B, the same points and some others measured another way; then each row and its match in B
B:
1: [-204  258 -340   31   95  -35   26 -256  146  -88  -62   48    5 -181
 -135   84   73   68  -58   92  -31 -145 -290    7  -52   -4 -169 -132]
2: [ -56 -231  113  221 -341 -105   -8 -270  -21  146  312   99   -4   14
   43  156  -10 -145  -87   69   15  134  171 -152  -58   -6    2  -37]
3: [ 148  146   32  -94  267  154  -21  143 -153  -33   26  -35  181  -55
  126 -318 -112  -32   12 -202   41 -212   36  270 -228  -96  312 -142]
4: [ 141  -25  165   10   49  111 -106  152 -107  -57  118    6   67  -65
   94 -261 -145   37  109 -284   21  -65   80   71 -128 -150  136   -7]
5: [ -50 -138  225  254 -234 -132 -294 -269 -219   85  373  221   99  -40
 -155 -230 -419  -90  422    7   80  -90  289 -161 -200 -249 -180 -233]
6: [  54  200 -238 -173  179  138   87   42   85 -131   16  -37 -137 -281
   48 -133  172   78 -157 -293   13 -289 -222  316 -185   -8  166   12]
7: [ -78  130 -260  -51  -38   47  145  -42  143  -72   36  -43  -84 -148
 -117  224  183   22 -205 -113    1 -146 -280   23    3   95   12  -41]
8: [  54  158   48  -21  172  150  -53  243 -121  -77  -91  -79  292   80
  -74 -101 -186   40   89 -134   11 -115  -94  -15    0  -51  131 -178]
9: [ 103   16   45   52  108 -104  124   -5 -144   61  375    8  186    0
  -12  194 -204 -352   75 -121   55   -8   77 -226   38  -58  104 -321]
10: [  -4 -266  191  193 -349   22 -139 -167   43   44  169  103 -141  -76
  182 -138   85  107  -98  -95  -25  145  171   37 -154  -89   16  225]
11: [ -91 -239   54  223 -373  -75   36 -277  100  124  195   65  -58   10
  115  235  158  -59 -265  106  -34  230   80 -134   -9   49   -4   96]
12: [-162  174  -57  188  123  -65 -105 -150    7  -47  -90   56  283   47
  -81   24 -196   29  136  191  -59   89 -118 -254   61 -121 -219 -200]
13: [ -75  127   22  116  103   44 -140    1  -17  -82 -113   20  225   32
  -39 -119 -172  112  137   28  -50   36  -97 -128    9 -129 -110 -104]
14: [  83 -102  270   81 -189   99 -232  142 -230   -7  204   50  128   31
 -167 -247 -334   36  314 -245   90 -186  167  -29 -139 -145   53 -139]
15: [  77   97   36    1  177   47  -60   35 -108  -42  112   27  131  -81
   57 -210 -166  -44  119 -160   23 -121   25   67 -144 -138  104 -144]
16: [  -5 -406  207  228 -547  -60  -26 -238   14  161  368   96 -159  -13
  109  134  110  -75 -190  -44   21  177  245  -89  -99   16   67  147]
17: [ 108   50    7  -21  135   18  113   33 -109   47  193  -27  160   -3
  108   25  -60 -215  -90 -116   38  -71   49   49  -83   -8  268 -192]
18: [   4   90  -30   40  107    8   78   16  -49   17   60  -37  225   56
   11  122  -67 -129  -72    2    1    6  -53  -88   27    7  117 -192]
19: [  58  275 -259 -190  236   60  173  113  -28 -100  147  -69   39 -179
 -180  100  -32 -127   -8 -274   75 -372 -246   96  -58   33  140 -281]
20: [ -94  115  -43  104   60   30  -31  -69   -7   -3  -93   -1  245   71
   -8   12  -68   24  -44  126  -33   34  -77  -64  -14  -26   12 -133]
21: [-141   45  -50  172  -21  -48  -15 -241   12   69  -26   45  210   64
   58   59  -14  -41 -116  239  -42  101  -16  -71  -45  -14   -3 -116]
22: [  24   86  -18   22  134   26   23  -83  -90   47   74   14  177  -17
  118 -110  -53 -105  -85    9   16  -74   50  129 -170  -41  207 -153]
23: [-250  174 -338   65  -67    0   36 -285  256  -83 -147   26  -91 -166
  -72  149  249  177 -240  132  -72  -39 -327   27  -27   60 -177   52]
24: [ -55 -117   52  188 -184 -128   27 -238  -53  127  291   75  100   35
   -7  205  -75 -210  -42   90   22   98  116 -211  -15  -15   -1 -162]
25: [  63  -71   93   81  -78  -85   19 -105 -187  119  405   69  129  -10
  -45   51 -214 -288   99  -81   92 -105  185  -83 -111  -59  126 -286]
26: [  12   61 -152  -81  -69  105   42   22   95 -103   91  -11 -181 -230
  -61   -7  147   98 -112 -284   16 -218 -180  150 -110   15   60   53]
27: [-123    9  -50  173  -30  -58  -23 -347   27   97   29   89  112  -14
  171  -42   53  -43 -171  232  -41   99   59   56 -155  -34   45  -46]
28: [  67 -224  200  125 -294   -6  -81  -70 -120   91  345   79  -21  -27
    3  -42 -107  -99   45 -159   69  -31  214  -31 -145  -71   97  -42]
29: [ -63  139  -90   82  163  -11   83  -23   54  -31  -59  -47  235   59
   58  176   -8  -58 -116   86  -68  140 -155 -184  118   -5   -5 -132]
30: [ -77  168 -182  -54  -51  121   69  191   79 -145  -71 -112   69  -22
 -318  262   14  108  -29 -168    7 -181 -356 -144  147   95  -59 -114]
31: [ -39   84   -6   62  103  123 -146 -172    2   -2 -168   60   86  -78
  280 -437   84  180 -145   74  -50  -37   49  364 -329 -107  171   97]
32: [  22  255  -64  -14  357   45  -58  -61 -153   -1  -24   32  300  -26
   84 -290 -191  -83   77   37   19 -186   16  188 -223 -128  172 -277]
33: [   7  -67  126  102 -152   43  -73   31  -85   19  127   13  125   51
  -73    9 -137  -13   59  -87   24  -17   49 -103  -30  -43   43  -95]
34: [ -82 -115  157  237 -205  -46 -223 -204  -44   17  127  136   56  -19
   -9 -156 -174   71  163   31  -19   81  127 -128 -103 -168 -159  -13]
35: [-197  -29   10  238 -194  -34 -101 -226   64   38  -75   55  161   95
  -23   89  -13   91  -71  241  -69  171  -42 -184   30  -18 -142  -19]
36: [  92 -407  253  172 -480  -71  -45 -233  -91  181  527  138 -190  -91
  147  -27   20 -170  -88 -166   73   46  364   32 -233  -57  162   83]
37: [ -56 -137  120  196 -216  -48  -84 -207  -63  102  180   86   91   35
   43  -12  -82  -65  -14   79    7   78  156  -76 -104  -65   18  -62]
38: [ -15  -76   23  122 -121 -101   91 -144  -76  117  303   31  127   36
  -27  240  -89 -252  -56   27   38   41   79 -186    5   11   69 -214]
39: [ -84  172  -53  110  158  -53  -36 -121 -100   21   28   38  318   62
  -87    8 -232 -116  109  147    8  -45  -37 -124  -31  -78  -26 -317]
40: [-177 -237 -130  156 -538  -26   -1 -409  300   26  140  108 -440 -255
   90  126  434  189 -378  -11  -54   87  -63  104 -146   71 -107  356]
41: [ -62 -147   92  180 -252   -6  -79 -200   11   81  105   72   24   14
   95  -21   26   19 -113   66  -16  106  109  -12 -112  -28   28   44]
42: [  79  -85   64   21  -58  114   -1  -46   -1   42   56    3  -18  -61
  269 -186  147   36 -248 -107   -9   10   92  259 -219  -24  279  124]
43: [  28   70   -3   29   82   49   46   56  -46  -12   46  -39  188   34
   24   58  -63  -77  -59  -54    1   -7  -48  -60    2  -12  120 -141]
44: [-115   -5  145  155 -236  181 -241  230   15 -137 -254  -58  202  163
 -254  -12 -150  350  142  -59  -56   53 -178 -244  146  -43 -182   53]
45: [  36   -5   67   36  -45   96   15  152  -30  -31   35  -61  142   63
  -24   85  -43    3  -56 -133    0   19  -62  -93   49    8  102  -58]
46: [ 121 -180  155   50 -169   36   39    8  -97   92  292    5   20   -1
  113   13   -5 -139 -117 -177   50   -5  171   41 -116   -2  254  -25]
47: [ -95  149  -59   86  109   60  -51  -30   14  -40 -166  -18  245   61
   13  -34  -48   81  -48  108  -56   39 -129  -44   -3  -32    4  -96]
48: [ -97   76  -58  142   75  -26   28 -122   70   -2  -63    1  193   47
  104  115   14  -18 -125  145  -77  185  -97 -155   58  -27  -33  -61]
49: [-163 -254 -104  168 -593  -92   69 -327  220   51  304   82 -345 -170
 -121  392  280   19 -257  -44    3   58  -76 -150   12  109 -166  163]
50: [ -12 -183   59  158 -230  -70   71 -217   14  133  261   47   -6    3
  147  158   93 -149 -221   40   -1  149  129  -67  -63   23  115    2]
51: [  14   80   53   66  105   54  -86   56  -45  -63    5    8  174   -5
    9 -109 -147   40   95  -86  -19   -3  -42  -65  -25 -116   -3  -90]
52: [  -8  278  -99  -25  334  109   18   95  -46  -71 -184  -67  326   49
   40  -91  -91   16  -32   29  -34  -69 -164   50  -29  -40  126 -194]
53: [ -60   96 -270  -38  -25  -15  181 -142  142  -32  140  -15 -123 -190
  -34  240  210  -70 -239  -94    4 -112 -216   36  -32   90   41  -48]
54: [  72   71   25   -1  146  153   71  233   46  -87 -130 -118  166   55
  154   46   70   71 -179 -146  -65  124 -150  -42   88    8  165   50]
55: [ -69 -135   49  176 -225  -56   24 -184   14  101  169   40   67   47
   54  180   32  -95 -152   87  -13  151   67 -143   -4   25   31  -35]
56: [-224   88  -51  221  -49   -3 -160 -267   55    5 -199   76  214   60
    9  -97  -40  163  -30  299  -80  106  -64  -54  -68  -70 -140  -35]
57: [ -38   51  150  125  -50   60 -205  102 -173  -38   10   17  298  119
 -231 -114 -360   63  303  -40   35  -93   10 -179   -2 -126  -71 -225]
58: [ -38   20   80   96  -49  103 -118   40  -51  -21  -74   -6  183   70
  -11 -110  -94  112   19  -11  -14   -6  -16   -9  -57  -55   47  -40]
59: [  21  152  -34   41  212  -13   74   86  -56  -36   72  -41  273   49
  -44  152 -177 -150   53  -48   -5   25 -105 -230  111  -48   22 -263]
60: [ -96   35 -188   35 -168  -57   73 -186   66   -9  242   51 -114 -174
 -202  220   38  -80  -38  -86   43 -170 -132  -69  -37   30  -88 -135]
61: [  -4  198   43   18  188  112 -139  148 -152  -74 -101  -21  328   66
 -129 -207 -282   65  212  -56   18 -164  -69   -8  -62 -112   40 -238]
62: [ -21   35   67   89    6   67 -131  -77  -85   13  -17   46  167   15
   64 -235  -98   58   20   26   -2  -51   61  109 -177  -90   93  -66]
63: [   4  291 -250 -135  219   49  103  109  -11 -137   93  -49   62 -172
 -256  103  -90  -65   93 -240   58 -333 -283  -15    2   -7   -2 -277]
64: [-173  296 -365  -13  168  -48  107 -193  106  -75  -19    9   75 -142
 -159  178   41  -40  -63   78  -11 -176 -307  -38   -4   27 -114 -230]
65: [  53 -120  119  126  -88  -49  -11  -92  -55   51  269   61   37  -35
  101    8  -79 -126    2  -93    9   75  124 -101  -60  -85   51  -63]
66: [ -80  257  -41   82  269  -25 -134 -131 -196   16  -13   74  392   41
 -100 -219 -348  -88  246  156   30 -178   17   -1 -153 -149   -5 -397]
67: [ 117   17  189   28   89   98 -236   54 -204  -40  139   86  111  -97
   45 -490 -290   53  289 -237   55 -202  168  166 -280 -240  101 -108]
68: [ -32 -116  -38   10 -353  129  -67   -2  154 -105   78   12 -297 -221
  -83  -25  201  253 -114 -299   -4 -123 -131  107 -100   12  -37  236]
69: [  78 -181  183  113 -230  -23  -19  -23 -153  101  359   44   62   26
  -39   61 -158 -180   57 -140   73  -30  192 -113  -68  -42  120 -138]
70: [  49 -237  139  138 -277  -51   -6 -218  -65  141  366   95  -73  -68
  137  -16   15 -156 -109  -74   42   27  237   38 -185  -40  146    1]
71: [-137  -62   96  225 -193  -28 -215 -265  -63   65   47  127  131   26
  -23 -169 -148   73   94  157   -7   17  122  -30 -164 -115  -91  -66]
72: [ -47 -225  171  223 -319   16 -138 -141   80   18   70   76  -66  -18
  147  -59   69  147  -88  -21  -61  221   91  -85  -51  -83  -62  207]

[ -77  -93   27  -29  121  129   59   13 -161   84  -78   22 -132   47
  -37   -7   -8   13 -116   25  -84  -72  -71  -33   66  -26   93 -162
  -21  -89  -52] : 26
[ -94  136  -34  -25   22  141   88  -84   36  -64  -65  -62   36  295
    8  -21  101   34   95 -140   84  100  100 -153   25   -3   71   43
 -144  165  -74] : 1
[  35  193 -137  -39 -247 -107  -91 -133   90 -156  -99  -40   84  -22
   26   78   22  123  377  193   89  114   71  -15  -37  123 -153  190
   72  153   56] : 39
[-104  -34   71 -116  285  -56  -62  140  -73 -163  -42   79  -39 -177
 -123   24    6  -65 -112   23   99  -97  -43  107  -61  -71  -64 -124
  -71  -42  -68] : 72
[ -68 -125  158  322  276  312  252   11 -125  399    7  238  -50  444
  138  -31 -209  -74 -345 -392 -165    0 -307    0   50  152  232 -322
 -156 -407 -297] : 42
[ -32   12   18 -147   10 -105  -79    5  -36 -100  -49  -41  -13 -158
  -83   50    5   38   -7  141  -24  -48   23    5    0  -61  -60  -18
   41   28   73] : 33
[-106   84   13  -87  181   49   -9   31   24 -204  -36  -29   52  109
  -86  -40   34   19   51 -107  154  104   93  -13  -25  -55   -1  -21
 -185   85 -101] : 23
[  39   39  103  164  -64   13   85 -118   55  236   48   49  110  269
  107   38 -202   46 -126 -187 -187  115 -120  -42   31  132   71  -83
  -19 -222  -58] : 17
[ -40   47   -5    5   74  -69  -50   31  -18  -74  -84  139   20 -108
    6   69  -18  -34   64   79   81  -75  -97   93  -80   74 -114  -13
   18  -40  -60] : 41
[ 103  184   22 -106 -297 -355 -163 -143  196  -95   33  -85  202 -156
   -2  134  -95  100  129  168  -90   88   74   -2  -50   58 -193  175
  149   57  196] : 9
[ 120  202  -11  101  -58   83  184  -76   35   -4   60  -67 -188  189
 -151  178  -26   21  124   40  -68  139   29  -25   31  337   30   56
  107   68   18] : 32
[  -1   -2  -77 -245  -53  -67  -27   14 -178 -130 -127  -84 -314 -364
 -204  157  184   -4   73  463  -56 -247   41  -29   37    2  -70   20
  248  195  195] : 14
[ -94  140  -69 -102  -34   21  -46  -81   66 -189  -89  -91  124  145
   -2  -45   73   94  202  -38  143  144  153  -92    3  -67  -26   87
 -144  175  -34] : 12
[ -31   96  -22   -2  -28  -83  -29  -31   31  -48  -86  105   47  -50
   41   86   31  -29   86   72   57  -78  -64   19  -67   74 -105   50
   42   46  -20] : 37
[  25   69   37  -16  -73 -131  -98  -69   84  -45   16  -30  161   16
    5    8 -162  119   59   -4  -40  170   11   35  -12   25  -73    2
  -28 -101   10] : 18
[ -65   50  -14 -149  105   54   -8   13  -43 -184  -41 -117  -60   22
 -150  -13   39   70   69   40   69   96  123  -37   35  -59   19  -25
  -89   96   -8] : 13
[ 118  202  119 -149   47 -377  -58   83  125 -242  125   -9  -98 -396
 -288  310    7 -131  -59  239  -19 -115   29  151 -126  183 -227  104
  242  122  204] : 70
[-183   -7   40 -148   73 -155 -149   12   16  -86 -141  133  210 -131
  119  -25   89  -62  -79  -16  106 -201  -55  -24  -90 -227 -107  -10
  -93   46  -23] : 49
[  27   91   83 -248   77 -242 -136   58   61 -302   82 -170    6 -247
 -272   77  -56   60  -12  139    9  104  161   74  -23  -61 -117   14
   24   68  136] : 7
[ -35   75   13  -20   51    8  -14  -29   34  -87   -8  -31   78  117
  -34  -15  -65   71   56  -77   40  150   38   -3   -1   14   -8  -20
 -104  -21  -60] : 20
[-117  -58   60   97   19  135  135  -88  -80  300 -113  155   10  227
  194   19   44  -81 -229 -144 -139 -207 -187 -145   32  -22  127 -123
  -25  -88  -83] : 28
[-101  118  -14  -29  173  107   49   25   12 -181  -47    0    1  164
  -76   -8   66   -3  101 -112  174   94   68  -18  -28   27    9   -3
 -164  113 -128] : 56
[-109  -68   62   30  255   79   59   95 -129   49  -93  193  -94  -22
   -4   41   12 -114 -165  -34   25 -190 -176   58  -41   17   19 -165
  -40 -114 -134] : 10
[ -90  -56   34  -18  151  131   47   12 -106   23  -61    4  -56  119
  -34  -45  -36   34  -79  -70  -18   24  -30  -30   47  -39   88 -145
 -109  -86  -98] : 58
[ -73   17  -82 -219  -55   19  -46  -47  -98 -138 -140 -128 -107 -100
  -93   14  143   84  121  232   17  -59  113 -110   60 -111   -7   29
   36  183   97] : 57
[  24  -39  -20 -110   -4  -17  -79    0 -106  -95  -40 -112  -88 -117
 -138    1 -107  153   86  198  -67  119   40   40   62   -4  -23  -74
   35  -81   44] : 8
[  15   59  -49   25   46   52   49   11  -86  -56  -74   53 -163  -41
  -87  103    5    7  128  151   29  -17  -58   59   -7  176  -43  -17
   77    9  -39] : 62
[-104   80  -34 -113   81   49   44    4  -52 -112 -119   24 -106  -16
  -55   68  196  -69   42   79   96 -151   29  -74  -22  -12  -18   27
   -3  198   -6] : 34
[ -44  166  -36  -43  -95   24   13 -130  107  -86  -38 -104  122  235
   20   -8   30   89  145  -89   50  167  125 -132   16    3   10   90
 -100  139  -11] : 64
[ -53  108   44  -12  -38 -178  -70  -47  105  -26  -55  125  178  -43
   97   82   12  -53   -9  -22   38  -98  -71    7  -97    7 -124   60
   11   23    0] : 2
